Here is a tiny trained network, its code and every weight. The questions are about switching its units off for an input and a class, where a switched-off unit gives its printed mean instead of its output.

import numpy as np


def w(rows, s, z=0):
    codes = np.array(rows[::2]) - 128.0
    scale = np.full(codes.shape[1], s)
    scale[-1] = z or s
    return codes * scale


def f(y):
    return np.maximum(y, 0)


def log_softmax(a):
    a = a - a.max(-1, keepdims=True)
    return a - np.log(np.exp(a).sum(-1, keepdims=True))


def net(x, mask):
    res = np.array(x, float).reshape(1, 8) / 4 @ E
    y = f(res @ A[0][:, :-1].T + A[0][:, -1])
    res = res + np.where(mask, y, B[0][:, -1]) @ B[0][:, :-1]
    return log_softmax(res[-1] @ U[:, :-1].T + U[:, -1])


A, B = {}, {}
E = w([
[120,132,112,109,130,108,143],'x0',
[84,112,17,109,62,161,31],'x1',
[237,254,113,102,131,183,124],'x2',
[176,135,102,180,183,9,78],'x3',
[82,133,94,81,243,136,122],'x4',
[133,120,106,145,123,131,156],'x5',
[127,127,137,125,131,130,118],'x6',
[125,133,127,125,127,127,123],'x7',
],0.0085)
A[0] = w([
[114,129,133,109,171,148,99,254],'N0',
[107,111,187,103,129,243,143,94],'N1',
[160,137,186,80,146,127,181,74],'N2',
[169,185,79,126,126,154,125,68],'N3',
[143,154,117,213,168,67,73,90],'N4',
[140,139,142,154,100,87,158,165],'N5',
[130,109,97,151,193,154,136,187],'N6',
[148,110,160,136,76,110,89,230],'N7',
[146,110,202,97,89,187,117,147],'N8',
[163,117,129,168,90,142,101,203],'N9',
[24,61,112,162,110,81,145,100],'N10',
[87,121,146,99,122,187,178,83],'N11',
[143,152,194,154,171,107,137,60],'N12',
[136,135,174,112,160,118,165,73],'N13',
[113,150,187,163,179,92,210,61],'N14',
[62,70,168,180,134,113,143,45],'N15',
[124,112,107,100,102,130,187,129],'N16',
[94,134,63,159,130,142,75,162],'N17',
[107,122,30,93,90,138,2,59],'N18',
[107,154,152,113,179,144,44,202],'N19',
],0.011,0.007)
B[0] = w([
[173,95,130,118,116,82,193,222],'N0',
[124,136,64,133,153,82,63,205],'N1',
[118,102,141,182,53,191,93,183],'N2',
[207,194,176,174,130,190,127,186],'N3',
[132,101,2,156,160,120,52,212],'N4',
[80,99,114,88,172,132,137,188],'N5',
[175,86,149,52,158,110,164,191],'N6',
[144,99,137,96,167,38,194,225],'N7',
[111,119,89,115,210,122,119,201],'N8',
[143,91,131,104,171,86,219,215],'N9',
[209,237,209,84,168,158,89,224],'N10',
[181,97,65,171,137,112,98,179],'N11',
[104,106,128,182,111,187,107,182],'N12',
[66,141,144,202,65,207,184,169],'N13',
[110,89,166,182,86,115,128,208],'N14',
[179,206,141,155,82,151,91,182],'N15',
[110,68,78,74,184,118,97,160],'N16',
[105,107,150,159,81,150,192,215],'N17',
[69,130,166,208,83,171,136,255],'N18',
[121,95,157,83,112,72,167,208],'N19',
],0.0078,0.0096)
U = w([
[38,112,143,200,93,170,107,3],'0',
[190,251,159,114,120,143,61,81],'1',
[121,97,116,87,129,112,137,239],'2',
[109,93,31,134,150,116,9,91],'3',
[105,119,122,95,137,110,154,216],'4',
[119,107,120,86,111,106,144,186],'5',
[87,134,116,104,164,120,161,169],'6',
[112,81,132,58,146,110,189,19],'7',
],0.011,0.0053)

Each question gives the input, the list of numbers given to net, and the class t.
The units are the neurons (one row each of A and B). Each row of codes is followed by its name. A weight is (code - 128) times the scale printed after its matrix; where a second scale follows, it is the last column's (A, B and U).
mask holds one flag per neuron, in row order. A switched-off neuron (its flag False) gives its mean, the last column of its row in B, instead of its output. The means were averaged over made-up inputs and are rounded, as every weight is.
A unit's drop is (log p(t) with every unit on - log p(t) with that unit switched off) / (log p(t) with every unit on - log p(t) with every unit switched off).
The circuit of an input: a set's keep is (log p(t) with only the set's units on - log p(t) with every unit switched off) / (log p(t) with every unit on - log p(t) with every unit switched off). Starting from the 12 units with the biggest drops (on a tie, the unit counted first), units are removed one at a time, each time the one whose removal leaves the highest keep (on an exact tie, the one counted first), for as long as the keep stays at least 0.8.
circuit, biggest first: the units of the circuit, biggest drop first
unit that matters most: the unit with the biggest drop
k most important neurons: the k neurons with the biggest drops, biggest first
drop of u: that unit's drop, to one decimal
input [3,8,-3,-3,3,-5,8,-1], class 0: circuit, biggest first : (N18)
input [1,8,8,4,0,-4,-7,5], class 0: 3 most important neurons : (N18 N10 N17)
input [7,-4,-7,1,7,5,-7,-3], class 1: circuit, biggest first : (N10 N15)
input [7,3,-6,-8,3,-7,2,4], class 3: 2 most important neurons : (N1 N11)
input [6,-1,-7,3,2,-3,4,-7], class 1: 2 most important neurons : (N10 N15)
input [-4,-5,-8,5,8,7,-8,2], class 1: circuit, biggest first : (N10 N15)
input [2,5,5,-3,5,-5,4,3], class 0: 2 most important neurons : (N18 N10)
input [7,-8,-6,4,-8,7,0,-6], class 0: 2 most important neurons : (N14 N12)
input [-6,-4,1,-7,-4,6,6,2], class 3: circuit, biggest first : (N1 N11 N8)
input [-1,5,1,3,7,-8,7,7], class 2: 2 most important neurons : (N19 N0)
input [-1,7,-7,7,-4,3,-5,1], class 0: 2 most important neurons : (N18 N17)
input [-7,1,-8,-8,-7,5,-1,-4], class 1: 3 most important neurons : (N10 N15 N4)
input [1,-7,7,-8,-7,-5,2,-6], class 3: 2 most important neurons : (N1 N8)
input [-1,-7,7,7,-7,4,4,-7], class 0: unit that matters most : N12
input [8,-7,1,8,-8,1,2,1], class 3: 3 most important neurons : (N4 N18 N17)
input [5,-2,-8,1,6,3,2,8], class 1: 2 most important neurons : (N10 N15)
input [0,4,-3,3,-8,6,-5,2], class 7: drop of N6 : -0.1
input [-4,-8,-6,5,3,3,-6,-1], class 0: drop of N14 : 0.4
input [-3,-3,-6,-8,-4,4,5,3], class 3: drop of N8 : 0.1
